Here is a tiny trained network, its code and every weight. The questions are about switching its units off for an input and a class, where a switched-off unit gives its printed mean instead of its output.

import numpy as np


def w(rows, s, z=0):
    codes = np.array(rows[::2]) - 128.0
    scale = np.full(codes.shape[1], s)
    scale[-1] = z or s
    return codes * scale


def norm(h):
    return h / np.sqrt((h * h).mean(-1, keepdims=True) + 1e-5)


def f(y):
    return y / 2 * (1 + np.tanh(0.7978845608 * (y + 0.044715 * y**3)))


def log_softmax(a):
    a = a - a.max(-1, keepdims=True)
    return a - np.log(np.exp(a).sum(-1, keepdims=True))


def net(x, mask):
    res = np.array(x, float).reshape(1, 4) / 4 @ E
    u = 0
    for l in range(4):
        y = f(norm(res) @ A[l][:, :-1].T + A[l][:, -1])
        res = res + np.where(mask[u : u + 4], y, B[l][:, -1]) @ B[l][:, :-1]
        u += 4
    return log_softmax(norm(res)[-1] @ U[:, :-1].T + U[:, -1])


A, B = {}, {}
E = w([
[134,204,68,199,137],'x0',
[110,119,205,186,185],'x1',
[128,128,128,129,127],'x2',
[1,144,127,152,115],'x3',
],0.012)
A[0] = w([
[3,137,93,124,116,247],'L0N0',
[129,154,55,189,143,251],'L0N1',
[106,140,80,47,62,173],'L0N2',
[133,154,25,87,71,221],'L0N3',
],0.02,0.0027)
B[0] = w([
[47,77,109,110,34,249],'L0N0',
[190,230,140,112,137,205],'L0N1',
[119,4,42,201,158,225],'L0N2',
[193,189,124,23,102,242],'L0N3',
],0.018,0.013)
A[1] = w([
[63,181,22,141,119,97],'L1N0',
[54,180,167,144,94,8],'L1N1',
[63,186,62,226,85,3],'L1N2',
[145,184,95,252,104,36],'L1N3',
],0.022,0.0049)
B[1] = w([
[200,135,223,112,2,255],'L1N0',
[96,193,105,80,215,199],'L1N1',
[116,220,72,27,227,204],'L1N2',
[93,137,149,196,121,164],'L1N3',
],0.019,0.0068)
A[2] = w([
[2,175,201,116,156,254],'L2N0',
[194,193,65,235,167,24],'L2N1',
[162,134,234,193,167,69],'L2N2',
[173,125,63,91,221,254],'L2N3',
],0.026,0.0015)
B[2] = w([
[251,103,116,218,147,244],'L2N0',
[37,205,12,116,208,200],'L2N1',
[29,132,170,29,135,244],'L2N2',
[153,149,190,209,118,237],'L2N3',
],0.022,0.011)
A[3] = w([
[144,34,146,207,100,197],'L3N0',
[208,110,100,119,136,54],'L3N1',
[84,176,120,80,110,238],'L3N2',
[50,76,4,127,148,5],'L3N3',
],0.026,0.0029)
B[3] = w([
[120,83,166,200,139,249],'L3N0',
[76,144,138,136,176,215],'L3N1',
[173,37,149,110,145,226],'L3N2',
[4,182,68,140,76,193],'L3N3',
],0.03,0.014)
U = w([
[142,93,191,239,158,254],'0',
[219,249,117,137,172,182],'1',
[99,66,217,41,170,87],'2',
[29,193,81,48,171,26],'3',
[42,74,100,169,17,29],'4',
[186,146,114,14,14,72],'5',
],0.02,0.0033)

Each question gives the input, the list of numbers given to net, and the class t.
The units are the neurons (one row each of A and B). Each row of codes is followed by its name. A weight is (code - 128) times the scale printed after its matrix; where a second scale follows, it is the last column's (A, B and U).
mask holds one flag per neuron, layer by layer. A switched-off neuron (its flag False) gives its mean, the last column of its row in B, instead of its output. The means were averaged over made-up inputs and are rounded, as every weight is.
A unit's drop is (log p(t) with every unit on - log p(t) with that unit switched off) / (log p(t) with every unit on - log p(t) with every unit switched off).
The circuit of an input: a set's keep is (log p(t) with only the set's units on - log p(t) with every unit switched off) / (log p(t) with every unit on - log p(t) with every unit switched off). Starting from the 12 units with the biggest drops (on a tie, the unit counted first), units are removed one at a time, each time the one whose removal leaves the highest keep (on an exact tie, the one counted first), for as long as the keep stays at least 0.8.
units of the circuit, in order: the units of the circuit, biggest drop first
k most important neurons: the k neurons with the biggest drops, biggest first
top k neurons in layer l: the k neurons of layer l with the biggest drops, biggest first
input [-2,-5,-5,-2], class 0: units of the circuit, in order -> L0N0
input [6,1,-8,-8], class 3: 2 most important neurons -> L2N1; L0N3
input [1,1,6,-8], class 3: units of the circuit, in order -> L0N0; L2N1
input [-4,2,-8,-5], class 2: 3 most important neurons -> L0N2; L1N2; L0N0
input [0,4,2,0], class 2: units of the circuit, in order -> L0N0; L2N2; L0N3
input [-1,7,5,-2], class 2: 3 most important neurons -> L0N0; L0N2; L2N2
input [-8,-1,-8,-5], class 0: 2 most important neurons -> L0N0; L1N0
input [1,5,5,-1], class 3: units of the circuit, in order -> L0N0; L2N1
input [-4,5,-2,-7], class 2: 2 most important neurons -> L0N2; L0N0
input [-1,1,-5,-7], class 2: 2 most important neurons -> L0N2; L1N2
input [-8,1,-7,6], class 0: 3 most important neurons -> L2N0; L2N1; L0N2
input [-4,3,8,-4], class 2: top 2 neurons in layer 0 -> L0N2; L0N0
input [-2,6,2,-8], class 2: 2 most important neurons -> L2N2; L0N0
input [-7,5,-2,6], class 0: units of the circuit, in order -> L2N0
input [-2,8,-8,0], class 2: 4 most important neurons -> L0N0; L2N2; L1N2; L0N2
input [0,6,8,0], class 2: top 2 neurons in layer 1 -> L1N2; L1N1
input [6,-3,-8,-4], class 1: 2 most important neurons -> L0N0; L0N3
input [-6,0,4,-2], class 0: 2 most important neurons -> L0N0; L1N0
input [5,4,0,-1], class 3: 2 most important neurons -> L2N1; L0N0
input [1,-8,-6,-4], class 1: units of the circuit, in order -> L0N0
input [1,4,-8,2], class 1: 2 most important neurons -> L1N2; L2N0
input [-2,3,8,-6], class 2: top 3 neurons in layer 0 -> L0N2; L0N0; L0N3
input [6,-4,-3,-2], class 1: top 2 neurons in layer 0 -> L0N3; L0N0
input [1,7,-3,5], class 1: top 2 neurons in layer 1 -> L1N2; L1N1
input [0,8,-1,-1], class 2: top 2 neurons in layer 0 -> L0N0; L0N2
input [-2,-7,3,-4], class 0: top 2 neurons in layer 0 -> L0N2; L0N0
